Each row is followed by its class.
[-14  26  31  -1 -15  -4 -40 -20  -5  -9 -10 -11 -10  -4  -3  59 -11 -19
  41 -38   3 -35 -33 -15   6 -13   4  -9  35  30 -12 -34   4]
Q_147
[-16  -5  -7 -33 -26  59  -1   7  31 -29  34  16  33   2  28   6 -39 -19
 -27 -78  21 -47 -27 -54  -5   0   2   5 -29  40  35  -6   4]
Q_91
[ 29  18 -20  38  38 -18  26  22   3  51  -9  11  26   1  27 -18  42 -19
 -31  10 -32 -28   3  30 -37 -13 -23 -13  47 -29   4   1 -31]
Q_860
[  9  20  27  -9  30   8 -67 -20 -11   1  10  -4 -21  15  -4  58 -62   4
 -10 -40  30 -44   5  -6 -30 -10  22 -12  25  26 -16  31   2]
Q_734
[-48  -6 -55  -4   9  -4   1   6  -2  44  -9   8  39   9  32 -23  24 -39
  35 -22  30 -33  49 -14 -10 -34  15  11 -21  -7  29  18  -9]
Q_119
[-37  18  42  13  18 -36 -79   6 -22  27  -5 -23 -17   8 -41  36 -15  10
  41 -44 -28 -47  -1   3  -3 -24  -4   6  37   4  -6  -8 -32]
Q_589
[-45  16  59  -1  -2  42 -42  50 -21 -37 -23 -34  -5  31  -3  12 -21   3
  -8 -68  21 -31  10 -18  37 -24  10  46   9  -5   1  18 -59]
Q_119
[-32  15 -21 -10   5  15 -24 -34  14  49 -30   9  -3  36 -30  25 -11 -28
  12   7  -3 -57  -7 -13  12  -6  27  -1   3   9 -35  33  -8]
Q_119
[-11  34  59  17  34 -22   2   5   6  34   5  32   6  19 -23  -8  16  24
 -35 -15 -34 -28  20  -4 -13  -5   5   8  57  -1 -14  26 -70]
Q_14
[-47  20  -7  -6  17 -15 -14  -1   9   7 -33 -26  49  12  -7  22  -2   9
   3 -18   8 -41 -30  19  14 -29  24  54  20  24 -43 -25  -4]
Q_616
[ 46 -18 -63  17 -18 -37  -2 -58 -23  32 -11 -15  55 -63   1  -6  11   8
  -8  21 -11 -28  14  -7 -26  30 -36 -43  12  -4   4   2  45]
Q_535
[  5  13  15 -15  22  -9  18   0  22  11  -7  15  15  13  49 -47  -5  -1
  -4   0  37 -37  65  19   9  13 -24  11  -6  38  25  13 -17]
Q_997
[ -2 -46  -9   9   9 -49 -10 -16  31  -8  23   1  57  23  70  -6  -1  27
 -27   8  22 -19  21  26 -49  14  18   4 -10  31  54   8  -1]
Q_898
[-20  51   1 -15   3  37 -29  42  -6  10 -26  18  25 -10 -28  21 -13 -54
 -12 -81  24 -45 -37   7  -9 -52  11  40  47 -15 -35 -36  -1]
Q_860
[ -1 -28  -6   5  28 -27 -11 -16  22 -11   3  -1  60  25  77  -2 -10  -2
 -34   0  30 -30  15  25 -52 -10  11  27  -4  27  56   8 -16]
Q_147
[-30  38  43 -40  25  25 -37  -4   0 -14 -13  18 -24  38 -19  48 -26   5
  15 -62  24  -4   1 -30  -6 -21  38  49 -17  32 -19  -3   2]
Q_734
[ 35 -33 -30  14 -11  23  31 -13  -2   5 -14  -6  54 -44  37 -24  -6  -3
 -51  44 -12 -42  13   2  31  33 -28 -27  -7  -4   3  15  -8]
Q_616
[  5 -19  -3  23 -10  17 -20 -51  15   0  20 -25  30  17  -6  77 -41  20
 -21 -56  14 -71 -30 -44  16   9 -39 -42  -3  38 -13   4  29]
Q_14
[-27 -37 -43  -3 -30   6  24 -37  26  -4  23   0  10   6  18 -22  -6 -16
  42  35  34 -22  17  44  25  12  13 -46 -23  10  50  18  30]
Q_898
[  0 -31  -8  16   1  -8 -78 -25 -25  -2 -10   4  -6 -15 -43  12 -19 -36
  78  -7 -21 -59 -23  20   3  -5  54 -36  73  41  23  29   7]
Q_589
[-38  48 -47  -3  33  -8  -7  10 -10  35   1   4  11  17  41  19  -1 -19
   0 -35  29 -38  27  49 -27 -47  -2  -3  -9 -12   8 -52  -3]
Q_734
[-20  37  30   9  28  40 -34  10  18  24  11   0 -18  -2 -23  68  33 -33
  -4 -56  10 -33 -33 -11 -18 -32 -12  -3  -4   1 -26 -14   2]
Q_616
[-14  -5 -22   3  23  18 -35 -57  -8  22 -63  -3  46   3 -27  51   4 -15
  17 -42  18 -40  -6 -17  -3 -25  44  48  -1  11 -11   8   4]
Q_535
[-10  38  11   3  -4 -27  10 -25  -5  56 -58 -16 -18 -10 -42  22 -25 -40
  20  20  13 -65  33   6  19   0  12  23  23  28 -70   3   3]
Q_147
[-18  -6  45   3 -12  22 -84 -29 -15  14  14 -22 -18  26 -32  84 -45  23
   6 -36   2 -57   6 -64  -3  16 -33  -2  -9  -2 -43  -3  40]
Q_589
[ 40  35   4   0   4 -16  39   0 -17  15 -39 -13   6 -37   4 -12  22   9
 -28  26  -6 -32  33 -18  -2  21 -50  -3  -1 -20  -2   6 -28]
Q_147
[-10  49   1 -14   5  22  -1 -18   8  23   4  27  38   5 -18  45 -41  14
 -15 -56  10 -54 -25 -23  43 -24  -8  31   5  13 -30 -31  -8]
Q_14
[-44 -14   1  -4 -21  -8 -35   9  -2   6  -6 -40  15   3   9  -7 -67 -25
   2 -79  -2 -81   4  -1   3  -9   0   1  26  31   1   6 -26]
Q_91
[-23  51  51 -17  17  30 -69 -16 -17   3 -39   6   5  28 -27  59 -37  -1
  13 -81  -6 -54 -22   1   1 -30  30  21  55   8 -38  -6 -27]
Q_734
[  2   2  -5  20   2 -13 -28 -65   4  30  -8 -26  78  -4  -1  68 -29  27
  -4 -42  17 -31 -22 -41 -31 -19  16   9  33   0 -41  -4   3]
Q_535
[-18 -27 -53 -15  33  24  -9 -15  41  24  -6  15  49  33  31 -24  -8  -9
  -8  -7  20 -50  14 -16  -2  -2 -11 -30 -25 -10   9  36   2]
Q_997
[-14  -6  -7  24  24 -60  36  34  12   9 -28 -39  53  19  36 -45  61  15
  28   0 -42   5   7  45 -33  -5  -3  38  17 -12  -6 -27 -12]
Q_616
[ 23   0  44 -21 -10  10 -19  18  25 -40   0 -13  75  11  59  -2 -32  18
 -22 -53  36 -71  24 -35 -14  22  28  41  17  35   1   5  13]
Q_616
[-24 -19  -8  -4 -20 -27 -46 -28  13  10   2 -35  57   2  28  61 -42  -3
 -13 -75  17 -64 -21 -43  11 -21 -12 -18   2  44   0 -29   7]
Q_266
[ 10   6   6 -28  10  -3  15 -14  51  28  10  19  62  56  66   1 -37  -1
 -27 -13  29 -49  33  -4  -4  -2  24  57 -35  23  12  -8  18]
Q_266
[ -8  27 -16  -1  22 -14  35  -7  19 -16  24  12  18  51  43   9  39  34
   1 -22   7  -9   0  -4 -40   3 -21   1  -3 -11  21 -42   9]
Q_14
[ -7   4 -43 -17  18  17 -31  64  11  -8   6  29  -3   6  10  -7   9 -30
 -27 -25 -20 -24 -33 -10 -20 -12  14  -9  -6 -36  18 -21  -2]
Q_860
[-14   5  15   5 -13  12   3   6  21 -12  -4 -30  52  12  40  50 -14  13
 -37 -32  52 -57  20 -31  -4  -8 -16  18 -44  22  22 -16  -2]
Q_147
[  5 -30 -35   3 -37 -22  21 -16   7  39 -15 -10  60 -25  -6  18   0   3
 -46  52   9 -34  26 -13 -16  10  -5 -25 -29   2   2  14  12]
Q_266
[-48 -12 -18  -2  22 -20   6  -7   1  -5  14  -2  -8  43  35  -5  -9  13
   3  28  19  15  33  17 -40 -10  42 -14   1   7   6   9 -12]
Q_734
[-25  14 -12 -12  22 -53 -27 -60 -18  10 -24  -1  -7   2  32  26  -2   9
   1  19 -13 -15 -12  -7 -11  -3 -22  -1  31   7  -6 -27 -31]
Q_147
[  0  30  -7  -9   2  34 -40 -10  16  41 -25  11  22  21 -19  93 -59 -21
 -36 -36  21 -65 -40  -4   5 -27   5  47 -16   2 -44 -29  18]
Q_860
[ 41  34 -33  17   2 -22  27  10 -14  46 -32  15  35 -33  -3 -23  22 -30
  12  -2 -30 -39  20  43 -39   0   4 -36  46   1 -17 -13  10]
Q_734
[-21  -7 -75 -10  36 -24  36 -14  26   4  26  22  64  26  41 -38   0  -4
   7 -20  30 -20   0  25 -37 -28  17  -1   6  -5  41   0   2]
Q_14
[ 28 -15   9  14 -30  26  25 -24 -27  -5 -20 -19 -12 -22   3  19   0  14
 -24  38  31 -24  50 -17  14  45 -41 -15 -15 -22 -21  18  23]
Q_898
[  0 -51  12  20  -2 -40 -13 -30   5 -35  15 -41  30  -2  77  12 -32   7
   3 -44  -5 -15 -13 -44   8  11 -29 -23  16  52  24 -12 -14]
Q_147
[ -4 -38 -37  23 -10 -29 -43 -45 -37  20 -36 -13 -40 -30 -52  34 -27 -45
  49  60   1 -52  10  39 -12  12  39 -44  30  40   1  17   9]
Q_589
[ 14  12 -33  -5  28  -8  26 -55 -15  33 -62  23  43  -8  -4 -45  37 -12
   0  13 -26  -2  19  20 -18   7   5  41  26 -28 -16  -2  -6]
Q_535
[ 17 -55 -77   5 -58 -20  55 -46 -22  29 -13  -7  54 -44  15   4  -6  -9
  20  98  18   7  30   2  14  17   0 -18 -28  11  -1  -6  62]
Q_266
[ 17 -30 -66 -15 -24  22  29 -18  14  -2 -19   9  44  20  76 -26 -30 -38
 -31  24  44 -65  53  -9  -8  36  12  -4 -43  17  22   8  23]
Q_119
[ -6 -16  38  39  32  19   0  13   8  14  12   2  -6  13  22 -18  14   7
 -19  25 -13   7  18  37   6  -5 -32 -33  24  -7  14  34 -62]
Q_997
[-35  -2 -10  -9  27 -49 -24 -14  25  22  15  -7  28  22  15 -35 -21   7
   1  11  -6 -36   0  38  16 -14   0  13  13  29  29  22 -10]
Q_147
[ 28 -26  -2  29   0 -57 -16 -26  10  21   7  -9 114 -18  46  24  29  44
  -8 -35  -7  -5  12 -20 -68  -1   3  29  -2  31  40 -17  15]
Q_535
[-48 -22 -47  16  13 -46 -16 -33 -17  -1  12  -5  19  -5 -16  23  -5   9
  35  10  20  -1 -23  57  -8 -43  18 -13  26  26  45   2 -17]
Q_14
[ -4  11  39   1   7   9 -45  -2 -21  15 -44  -6  42   9   1  46 -56   7
  -6 -58  -6 -44  12   4  -3 -25  29  37  21   6 -23   1 -36]
Q_734
[ 30 -14  10  26  23 -51  -5  19  20  11   7 -44  91 -26  35 -13   9  13
  30 -50   8 -48   6  15 -22 -23  12  11  31  43  42  34 -15]
Q_616
[ 22 -28 -61   4 -24  21  41 -30 -14  19 -25   9  58 -39  34 -37  12 -18
  25  48  31 -16  45  11  -4  12 -37 -45   1 -22  12  15  19]
Q_997
[  2   5 -34   0 -22   7  72 -16 -21  32 -10  18  44 -26 -15 -54   5   8
 -33  51  23 -31  76  -8   2  24 -28 -15   9 -38 -16  33   3]
Q_14
[ 35 -36  14  18  12 -44 -49  12 -22 -19 -36 -21  24 -24 -13  53 -28  11
  52 -47 -21 -19 -17 -18  -7  -9  68  19  17  93  17  23  -1]
Q_734
[  4   0  22   4  42 -18 -40  27   9  29   5 -14  35  16  10   7 -60  13
 -54 -51   4 -55  24   1 -15 -15 -25  56 -27   4  -1  -2 -29]
Q_589
[-26  55 -19 -30  -3  45  34   6 -15  25 -35  21 -23  17   9 -20  26 -41
  26 -32  -6 -43  24   8  -5  -5 -18  43  -9 -28  -5 -36   0]
Q_91
[-75  43  12 -10  19  41 -74   5 -25   6  -5 -22  -8  49  -6  83 -34   9
   8 -78  37 -39  -3  13  -2 -58  -1  23  -8 -31 -25 -33   3]
Q_734
[ 38  56  62 -16 -22 -48 -37  23  14  -3  -5 -21  38 -34 -13  25 -45  16
  -6 -67 -12 -61 -29 -16  -5   1 -18  17  39  39 -16 -26 -10]
Q_147
[-33   1  30  -7  12  14 -54 -11   5   5  10   4  45  16 -25  61 -20  30
  20 -53   6 -14 -30 -23  -3 -41   3  51 -24  12  26 -10 -16]
Q_589
[ -2 -11   5  -8  11  -3 -46   2   5   8  -9  -3  28  -4 -21  30 -48 -24
  23 -90 -14 -17 -32 -17 -24 -25  22   0  11  32 -27   5  17]
Q_734
[-11  40   6 -27  26  45  33  31  28 -22 -31  13  48  43  33 -17  65   9
 -19 -28 -14  -1 -20   3 -41  -7  -9  54 -20 -70 -11 -42 -11]
Q_616
[  -8   10   26  -19  -20   32  -44  -30    3    0   11  -10   41    2
    8   66  -79   -5   11 -103   19  -51  -50  -18    5  -26  -10   66
    2   63   -5  -24   20]
Q_91
[  6  10 -44 -10   3  -8  24  15  10   4 -39  -3  39 -13   6 -21  47  -7
  -3  13 -36 -29 -18 -11 -18  19  -1  -5   7 -24 -36 -29  15]
Q_616
[-39 -19 -16  -3  19  37 -35  -9  26   6  24   6  43  28  54   7 -19  -1
 -21 -47  24 -26  -6   3   5 -23 -55 -22 -24 -13  19 -13  -6]
Q_997
[-46  13  38  11  -3 -33 -69   6 -14   2  -6 -43 -11  22  12  49 -21   1
  17 -71  14 -47   2   2  14 -27 -12  20  11  51  11 -12 -33]
Q_119
[-66  -6 -23  15  21 -33  23   9  32  21  22 -35  95  21  38 -16  15  24
  39 -13  41 -26  16  21  16 -50  38  43   5  36  19   7  -1]
Q_616
[-17  28  59   9 -15  18   2  24  -9   1 -49 -14  47 -22  -3  32  12  -2
  12 -95  26 -45  22 -25  23 -31  11  40  17  -1  -3 -14 -59]
Q_898
[ -8   7  30 -13  -8 -11 -68 -22   3 -20   6 -10  14 -10  14  37 -34 -12
  12 -55  19 -56 -23  -1   6 -13  -7  -6  27  46  34  -4  -1]
Q_147
[ -8 -31  47  -4  -1   1  -6   6  18 -32   1 -20 -29  28  21  -8   2  -4
 -18  -4  13 -17  42 -29 -14  34 -20  -2 -39  20  30  34   3]
Q_147
[ 13  18   0   9   9 -17  43  36  48   8  13 -25  74  23  46 -24  22  16
  -6   3  30 -52  34  21 -39   6  26  20  -3  12   7   6  15]
Q_616
